D: [113 138 122 163 133 155]
C: [122  75 130 178 143 100]
N: [ 72 128  72 128  72 128]
V: [122  75 130 178 143 152]
X: [113 138 164 163 127 155]
Table of tags by key:
[75] -> z_602
[76] -> z_123
[99] -> z_801
[151] -> z_488
[127] -> z_651
[128] -> z_584
[152] -> z_176
[100] -> z_185
key V 5:  | z_176
count N: [128] | 3

Q: [163 138 188 129 164 158  75  84 115 147 121  98 168 140  79 150 130]
B: [120  79 152 137 149 181 108  98  97 137 169 114 112 125 143 120 123]
Z: [ 74  72 104 167 120 112 152 117 111 161 154 112 111 135 152 104 156]
H: [131 141 102 146 132  89 127 119 156 161  88 104 152 148 109 150 148]
K: [131 148  88 127 104 109 132 141 150 161  89 146 119 155 152 102 148]
R: [115  75 125 158 158 145  86  74 124 169 135  81 113 125 154 136 143]
count Z: [111] | 2
order: [ 88  89 102 104 109 119 127 131 132 141 146 148 148 150 152 156 161] | H
Table of tags by key:
[119] -> z_927
[152] -> z_948
[146] -> z_859
[120] -> z_762
[147] -> z_26
[158] -> z_924
[153] -> z_59
key H 3:  | z_859
which: [131 148  88 127 104 109 132 141 150 161  89 146 119 155 152 102 148] | K
order: [148 150 109 148 152 104  88 161 156 119 127  89 132 146 102 141 131] | H

Zepe: [159 178 101 101 101 132 125 132 131 101 132]
dil: [160 117 194 187 146 169  93  70 162 119  85]
sosal: [175  79  67 133 110 135 160 166  87 146  82]
posen: [160 117 194 187 146 165  93  70 162 119  85]
kifo: [ 89 142 104 178 131 125 101  61 150 159 132]
zuna: [ 73  91 174 163  79 112 176  82  96  80  97]
momig: [189 182 188 170 144 150 125 145  81 152  81]
shift +1: [96] | [97]
key -> tag
[82] -> z_346
[61] -> z_466
[132] -> z_317
[166] -> z_970
[145] -> z_582
[131] -> z_789
key kifo 7:  | z_466
shift -1: [82 96 80] | [81 95 79]
order: [132 159 150  61 101 125 131 178 104 142  89] | kifo
which: [189 182 188 170 144 150 125 145  81 152  81] | momig
count sosal: [133] | 1
count Zepe: [132] | 3

nele: [118  96 112 130  95  81  59  90 147 154]
tadef: [191 141  67  95 160 152 145  94  97 193]
nar: [168 155 156  78  82 118 101 101  73 119]
kage: [192 192 145  72  93  77  77 192 107 128]
vig: [ 95 160  97 191 153 196 145  67  94 141]
order: [193  97  94 145 152 160  95  67 141 191] | tadef
count kage: [77] | 2
Table of tags by key:
[67] -> z_55
[90] -> z_298
[101] -> z_710
[156] -> z_756
[94] -> z_83
key nar 7:  | z_710
which: [191 141  67  95 160 152 145  94  97 193] | tadef
count kage: [192] | 3

tes: [ 73  86  68 160 177  94 137 136 168 151]
fus: [166  89 104 106  93 130 112  78 129 116]
likem: [119 127 149 122 142 147 145 135 115 147]
putuk: [194  62  95  69  70 159 129  56 105 122]
Table of tags by key:
[116] -> z_92
[130] -> z_362
[94] -> z_617
[129] -> z_234
[131] -> z_407
key fus 5:  | z_362
shift -1: [129] | [128]
count likem: [147] | 2
shift +1: [159] | [160]
shift +1: [147 145] | [148 146]

Gidi: [113 144 138 135 128 130 133 112 127 123 143 112 130 132 130 103 136 142]
Sodeg: [123 102 127 134 119 119 134 135 128 151  85 128 132 121 122 161 125 111]
fomuf: [129 100 127 121 129 120 134 124 133 130 121 141 123 120 140 115 129 130]
tif: [135 111 127 102 118 134 128 123  85 122 119 161 132 125 134 151 128 121]
nup: [140 136 131 136 138 125 129 123 132 134 130 137 137  71 126 135 123 119]
fod: [123 118 135 111 132 121 122 119 151 125 134 102 128 128  86 161 127 134]
shift +1: [129] | [130]
Table of tags by key:
[84] -> z_47
[119] -> z_647
[133] -> z_114
[118] -> z_526
[85] -> z_329
key tif 8:  | z_329
order: [111 125 161 122 121 132 128  85 151 128 135 134 119 119 134 127 102 123] | Sodeg
shift -1: [134 124 133] | [133 123 132]
order: [161 102 121 125  86 122 119 128 132 134 118 134 123 128 127 111 151 135] | fod
which: [123 118 135 111 132 121 122 119 151 125 134 102 128 128  86 161 127 134] | fod
order: [134 128 123  85 122 119 161 132 125 134 151 128 121 135 111 127 102 118] | tif

rufi: [168  93 168  64 149 170]
mina: [178 136 189 130  92 142]
Bazit: [ 64 169 168 149  93 170]
vol: [178 142  93 130 121  92]
count vol: [93] | 1
order: [170 149  64 168  93 168] | rufi
order: [ 64  93 149 168 169 170] | Bazit
shift +1: [64] | [65]

mide: [169  98  97 132]
dib: [169 176  97 137]
bobal: [119 165 119 119]
dubob: [118  97  97  97]
Revuz: [149 158 122 159]
vuda: [ 97 168 137 176]
shift -1: [97] | [96]
order: [ 97 137 169 176] | dib
count dubob: [97] | 3
count bobal: [120] | 0
order: [137  97 176 169] | dib
order: [122 159 149 158] | Revuz
count Revuz: [159] | 1

gur: [133 116 121 128 109 143 139 131 132 146 121 142 135 128 123 114 125 150
 147 124 143 134]
vedaz: [136 123 144 133 121 126 134 140 134 158 132 134 140 132 143 158 143 129
 116 125 133 143]
Puz: [102 129 105 105 113  96 117 137 121 115 112 109 106 184 146 117 119  79
 153 121 142  89]
pati: [109 105 153 142 129 119 121  96 105 115 117 146 102 113  89 184 137 106
 120 117 112  79]
tasek: [109 105 153 142 129 119 121  96 105 115 117 146 102 113 131 102 133 129
 114 118 116 121]
neri: [132 107 117 119 123 142 140 137 116 118 110 132 130 117 128  88 139 126
 122 124 168 123]
niz: [130 153 138 160 137 131 134 132 135 150 149 176  78 114 133 110 113  96
 124 111 123 157]
order: [115 117 146 102 113  89 184 137 106 120 117 112  79 109 105 153 142 129
 119 121  96 105] | pati
order: [ 89 102 129 105 105 113  96 117 137 121 115 112 109 106 184 146 117 119
  79 153 121 142] | Puz

Tigit: [107  82 153  73 103 117 125 105 141 134 155  96 145 156 145 183 128 151
  94 126 147 110 103  99]
dudot: [149 172 106 117 122 138 118 155 118 122 100 159 110  99 111  74 128 118
 166 131 118 149 152 160]
sug: [107  81  87  75 103 118 123 105 139 133  86  94 148 145 145 183 125 153
  87 125 150 107 104  95]
count sug: [86] | 1
shift -1: [ 82 153  73 103] | [ 81 152  72 102]
shift -1: [183] | [182]
order: [160 149 172 106 117 122 138 118 155 118 122 100 159 110  99 111  74 128
 118 166 131 118 149 152] | dudot
count dudot: [118] | 4

Tekam: [ 97 178 138 130 147 137 142 109 139 157  90 129 148 107 102 101  88 154]
dife: [123  72 149 140 137 107 133 160 129 178 123 137 148 137 142 101 135 154]
fug: [ 97 125 160  98 176 167 133 150 139 136 139 104 139 157  92 131 147  99]
motam: [149  99 181 130 128 147 133 140 102 147 156  96 130 147 102 101 147  99]
nofid: [136 152  95 183 128 137 152 140 139 106 139 162  94 137 142 111  99 143]
vepez: [ 71 152 138 140  98 127 161  99 184 126 131 145 139 147 102 141 158  88]
Fimav: [167  87 157 141  97 139  99 150 176 161 133  98 106 136 137 125 132  99]
Pilo: [136 138 106 130 157 107 180 120 129 147 139 137 103 137 162 101 135 143]
medof: [ 97 125 160  98 176 167 133 150 139 136 106 137 157  87 132 141  99  99]
gure: [188 125 127 151 137 137 114 140 157  95 131 145 103 107 142 161  88 132]
order: [ 87  97  98  99  99 106 125 132 133 136 137 139 141 150 157 160 167 176] | medof
shift +1: [125] | [126]
key -> tag
[136] -> z_474
[102] -> z_917
[147] -> z_777
[101] -> z_305
[126] -> z_923
[148] -> z_834
key motam 9:  | z_777
which: [136 152  95 183 128 137 152 140 139 106 139 162  94 137 142 111  99 143] | nofid

fup: [181 110 110 110 128 144 150 141 105 105]
Lup: [140 109 195 151 126 159 134 182 117 142]
Togi: [142 195 140 117 151 135 183 182 159 126]
shift +1: [109 195 151] | [110 196 152]
count Togi: [196] | 0
count fup: [110] | 3
count fup: [181] | 1
order: [159 117 134 195 109 140 142 126 151 182] | Lup
count Lup: [117] | 1
shift +1: [117] | [118]

Muzul: [132  95 153 136 182 113 197 131 105 132 134 142 128]
geta: [119 100  72 114 114 118 147  80 133 115 150 153  89]
kuped: [ 99 137 129 141  65 118 103 170 112 154 101 103 152]
Fegil: [163 124 137 112 140 140 165 103 150 125 159 116 133]
lak: [132 128 136 198  95 153 131 105 182 113 134 132 142]
leza: [112 129 103 137 118  99 101 103 141  65 153 152 170]
riz: [165 125 150 112 140 140 103 163 133 137 116 159 123]
order: [133 116 159 125 150 103 165 140 140 112 137 124 163] | Fegil
shift +1: [137] | [138]
shift +1: [141  65 153] | [142  66 154]
order: [137 141 170 152  99 103 103  65 153 118 129 101 112] | leza
shift +1: [197 131 105] | [198 132 106]
order: [ 95 105 113 128 131 132 132 134 136 142 153 182 197] | Muzul
order: [103 154  99 103 137  65 112 152 141 129 101 170 118] | kuped

lep: [124  93 116 135 136 134 110 126 105 159 147  95  97 151 128 115  96 103
 173 153]
Dut: [114 138 127 145 146 148 112 143 111 116 170  93 175 141 139 127 119 157
 141 121]
Matop: [133 150 137 123 123 122 148 125 150 106 106 154 141 111 126 137 153 141
  93 116]
Zan: [118 127 121 153 157 154 128 137 117 111 159  83 159 145 133 120 122 161
 140 135]
Gadu: [121 189 138 124 159 132 144 131 152 148 150 145 133 184 139 111  97 113
 150  82]
Senu: [139 154 140 111 109 108 156 119 162 108  83 181 126 100 122 141 162 129
  79 111]
Zun: [121 159 132 148 152 150 145 139 138  82 144 111 189 124 133 131 150 184
  98 113]
shift +1: [109] | [110]
order: [159 139 189 132 144  82 152 150 133  98 145 148 184 121 113 111 124 138
 150 131] | Zun

fav: [141 134 171  96 155 132]
buna: [137 139 143 110 116 124]
luta: [ 95 168 141 139 130 106]
kuv: [132 134 155  95 141 171]
sim: [137 124 109 139 116 143]
Retip: [137  75 155 178 106 103]
gerut: [152 100 180 138 117 133]
tags:
[96] -> z_259
[132] -> z_335
[142] -> z_900
[133] -> z_441
[141] -> z_534
key fav 0:  | z_534
shift -1: [137 139] | [136 138]
which: [132 134 155  95 141 171] | kuv
order: [143 110 116 124 137 139] | buna
shift +1: [132 134 155  95] | [133 135 156  96]
shift -1: [117] | [116]
order: [ 96 132 134 141 155 171] | fav

sikal: [139 124 119 121 122 127 127 120 120 157 141 108 131 157 127 133 155 104
 131 119 104 135 112 151 120 126 106]
laf: [124 133 138 134 118 127 126 131 120 128 123 140 132 130 126 123 132 124
 130 139 132 117 141 132 125 132 124]
suk: [122 131 121 114 141 138 132 115 136 123 130 119 110 122 133 142 118 129
 122 117 127 130 122 119 125 127 137]
girif: [146 121 116 124 112 127 133 117 119 156 149 107 135 159 124 136 140 117
 133 127 111 136 118 144 118 123 110]
rel: [127 132 119 132 141 136 128 122 129 131 129 123 112 127 127 141 128 138
 118 124 116 127 121 115 129 132 132]
Mibu: [124 128 132 142 118 121 122 145 125 125 126 145 134 125 132 111 136 126
 131 128 140 124 124 132 129 132 129]
Vuvol: [150 118 114 120 123 134 138 129 118 154 150 106 135 160 137 137 155 119
 128 133 115 142 113 153 112 124 110]
Zimor: [107 131 143 135 157 124 126 125 144  83 104 159 122  68 126 109  92 162
 126 131 156 124 150  94 142 136 161]
sus: [130 132 118 119 133 143 123 116 123 127 133 125 125 128 124 134 125 133
 129 116 130 135 130 123 124 126 135]
Nebod: [108 128 140 128 148 120 117 120 152  87  96 167 117  74 125 115  92 156
 126 139 158 120 152  98 145 135 167]
mutib: [ 94 141 144 139 156 114 112 135 141  84 100 161 127  73 131 117  93 157
 119 130 151 115 143  91 145 134 158]
fida: [ 97 137 140 139 161 121 120 128 137  83 102 164 125  76 140 123  86 156
 127 129 160 112 153  89 139 139 164]
count rel: [126] | 0
key -> tag
[132] -> z_875
[125] -> z_759
[126] -> z_127
[133] -> z_934
key sus 17:  | z_934
shift +1: [112 135 141] | [113 136 142]

turud: [110 106 132  53 138  78 102 146 153 164 116 125]
mobon: [155 157 122 110 190  93 117 145 103 145 107 126]
Nadov: [125  77 102 132 138 110 106  53 164 116 146 153]
Ser: [176 134 149 156 147 125 134  69 170 134 134 177]
count turud: [125] | 1
shift -1: [106  53 164 116] | [105  52 163 115]
tags:
[147] -> z_798
[134] -> z_811
[138] -> z_806
[133] -> z_182
[190] -> z_215
[146] -> z_639
[148] -> z_192
[189] -> z_604
key Ser 4:  | z_798
order: [ 53  77 102 106 110 116 125 132 138 146 153 164] | Nadov
count Ser: [134] | 4
which: [110 106 132  53 138  78 102 146 153 164 116 125] | turud
shift +1: [134] | [135]

tirab: [173 162 129 118]
falun: [162 118 173 128]
riza: [123 128 128 128]
davep: [123 189 189 189]
Regi: [176 167 147 117]
Vena: [133  89 140 128]
gula: [120  78 123 128]
count riza: [128] | 3
key -> tag
[120] -> z_616
[189] -> z_704
[78] -> z_209
[127] -> z_625
[128] -> z_546
[79] -> z_614
key gula 1:  | z_209
count davep: [189] | 3
shift +1: [173] | [174]
count falun: [162] | 1
order: [147 117 176 167] | Regi
order: [162 173 118 129] | tirab

Denu: [127 105 173 180]
Vuk: [109 139  65  89]
belo: [167 167 167 167]
sezi: [104 189 175 102]
biput: [167 174 151 144]
bis: [171 170 121 170]
Kub: [124 102 112  71]
rukud: [ 89 139  64 109]
order: [ 64  89 109 139] | rukud
shift -1: [127] | [126]
order: [175 104 189 102] | sezi
count belo: [168] | 0
shift -1: [139  65] | [138  64]
count bis: [170] | 2

bulep: [112 166 161 100]
pufol: [125 110  74  97]
Zunop: [104  93 117 122]
sital: [ 97 111 125  74]
bib: [113 113 117 113]
count bib: [113] | 3
key -> tag
[117] -> z_2
[118] -> z_84
[93] -> z_287
[166] -> z_626
[92] -> z_931
[111] -> z_473
[110] -> z_641
[94] -> z_97
[113] -> z_244
key Zunop 1:  | z_287
order: [161 112 166 100] | bulep
which: [104  93 117 122] | Zunop
order: [ 74 125 111  97] | sital

feb: [109 121  97 134 106 145 175  91 121 155 136 120 104 103 168 110 145 128
  83 142 128 129 111 135 126  99 139 154 173  78 107 140 118 109 123 110
 148 157 147 105 108 184 107 114 108 102 131 118 123 179 110 101 143]
fetad: [125 126 126 151 133 134 145 109 140 146 135 156 141 132 137 142 115 122
 144 119 129 133 113 121 126 133 131 121 161 105 116 175 145  90 109 125
 162 121 128 121 110 130 108 104 141 123 159 158 123 156 130 134 111]
Badu: [133 128 145 141 175 111 141 156 129 121 109 140 134 158 130 116 115 132
 145 121 144 130 125 161 122 113 146 137 108 110 125  90 162 109 159 123
 123 151 133 126 134 121 133 121 104 156 105 131 126 141 135 126 119]
nez: [119 131 100 126 116  90 152 135 115 118 123 116 122 128 104 131 117 118
 138 133 118 153 146 149 142 103 159 136 106 122 117 133 130 128 121 120
 146  91 137 153 111 106 156 128 123  83 121 130 137 133 165 137 129]
Tegaf: [119 124 116 145 124 137 156 104 134 149 135 144 128 122 148 131 125 124
 123 128 129 132 112 126 126 121 133 133 165  95 112 163 135  97 114 119
 157 133 135 115 108 149 107 107 129 115 149 143 123 165 123 122 122]
order: [ 90 104 105 108 109 109 110 111 113 115 116 119 121 121 121 121 122 123
 123 125 125 126 126 126 128 129 130 130 131 132 133 133 133 134 134 135
 137 140 141 141 142 144 145 145 146 151 156 156 158 159 161 162 175] | fetad
tags:
[141] -> z_124
[148] -> z_637
[142] -> z_751
[122] -> z_155
[144] -> z_920
[121] -> z_590
[149] -> z_459
key fetad 23:  | z_590
which: [133 128 145 141 175 111 141 156 129 121 109 140 134 158 130 116 115 132
 145 121 144 130 125 161 122 113 146 137 108 110 125  90 162 109 159 123
 123 151 133 126 134 121 133 121 104 156 105 131 126 141 135 126 119] | Badu

Sav: [146 130 128 132 152 142 132  85  99 107 154  90 100 154 110 130 136 118
 136 132 148 144 128 110 145 140 141 138 107  80 139 156 156 100  58 163
 144  92 133 116 134  89 146 162 123 130 105 167 151 144  93 138 130 145
 142 136 164  95 144 135]
Ripi: [183 150  86 108 118 124 187 130  76 110 152 108 124  92 144 127 121 135
  91 114 119 129 116 130 108 149 149 133 135 157 124  94 149  93 114  90
 133 115 112 101 169 128 120 123 142 154 111 136 116 131 145 169 137 132
 107 114  87 112 120  86]
Todid: [148 171 113 117 109 128 184 142  91 184 139 107 137  94 145 137 130 133
  99 107 135 117 111 157 117 143 144 133 135 170 111 106 138 103 184  91
 133 146  99  97 173 145 117 128 118 147 114 144 116 152 137 131 137 138
  90 135  67 184 128 109]
tags:
[86] -> z_345
[85] -> z_171
[133] -> z_559
[132] -> z_395
[142] -> z_141
key Sav 7:  | z_171
which: [183 150  86 108 118 124 187 130  76 110 152 108 124  92 144 127 121 135
  91 114 119 129 116 130 108 149 149 133 135 157 124  94 149  93 114  90
 133 115 112 101 169 128 120 123 142 154 111 136 116 131 145 169 137 132
 107 114  87 112 120  86] | Ripi
shift -1: [80] | [79]
which: [146 130 128 132 152 142 132  85  99 107 154  90 100 154 110 130 136 118
 136 132 148 144 128 110 145 140 141 138 107  80 139 156 156 100  58 163
 144  92 133 116 134  89 146 162 123 130 105 167 151 144  93 138 130 145
 142 136 164  95 144 135] | Sav
shift +1: [184 139] | [185 140]
count Todid: [183] | 0
count Sav: [144] | 4

dep: [130 117 140 172 106 140 134  85 117 120 134 108 131 153 119]
bidir: [104 123 155  99  95 142 126 144 104 104 131  90 155 101 139]
gumez: [152 118 134 130 134 127 137 127 128 118 123 139 157 102 183]
Table of tags by key:
[155] -> z_189
[154] -> z_310
[104] -> z_720
[100] -> z_100
[101] -> z_965
[102] -> z_816
key bidir 13:  | z_965
count bidir: [126] | 1

netuf: [101 166 124 162  96 110 116 165 136 141 147 120 127 136 140 137 123 124
 101 128 154 111 142 140 124 123 134 149 124 132]
negip: [102 160 133 165 102 130 117 160 137 137 137 121 117 109 119 119 105 130
 112 131 141 139 139 106 112 142 129 123 144 138]
pog: [111 153 122 145 110 118 106 164 125 155 103 136 123 147 156 124 137 135
 113 138 146 120 134 129 115 139 138 139 132 129]
rigo: [115 164 135 162  89 114 132 179 144 137 179 128 137 143 139 131 130 126
 120 130 153 110 138 144 129 118 135 154 117 122]
neb: [115 164 135 162  89 114 132 179 144 139 179 128 137 143 139 131 130 126
 120 130 153 110 138 144 129 118 135 154 117 143]
Zesu: [147 104 113 101 146 121 144 111 128 122 121 134 143 154 145 141 150 142
 161 125 113 156 137 105 115 152 130 120 143 111]
piv: [120 121  96 121 144 111 162  93 148  78 147  93 136 110 112 181 118 113
 127 108 133 157 150 107 133 119 113 124 138 142]
tedos: [151 103 157 108 141 149 114 111 106 141 119 152 122 129 122  96 136 139
 141 136 104 119 104 143 136 132 133 122 124 116]
Rof: [157 107 173 109 136 151 118 114 100 140 149 155 123 134 120  89 136 141
 144 136  98 109  99 160 144 126 140 127 115 106]
Fupe: [111 153 122 145 110 118 106 164 125 155 103 136 123 147 156 124 137 135
 113 138 146 120 113 128 119 135 131 121 123 129]
valep: [147 114 147 105 133 128 115 123 105 142 140 153 133 165 152 118 158 154
 149 133 108 127 122 142 126 152 146 136 137  99]
suno: [102 160 133 165 102 130 117 160 137 137 137 121 117 109 119 119 105 112
  94 133 151 103 129 145 133 105 124 141 115 145]
shift -1: [127 115] | [126 114]
key -> tag
[120] -> z_321
[144] -> z_40
[107] -> z_125
[128] -> z_501
[108] -> z_363
[145] -> z_978
[140] -> z_815
key piv 23:  | z_125
shift -1: [104 143 136] | [103 142 135]

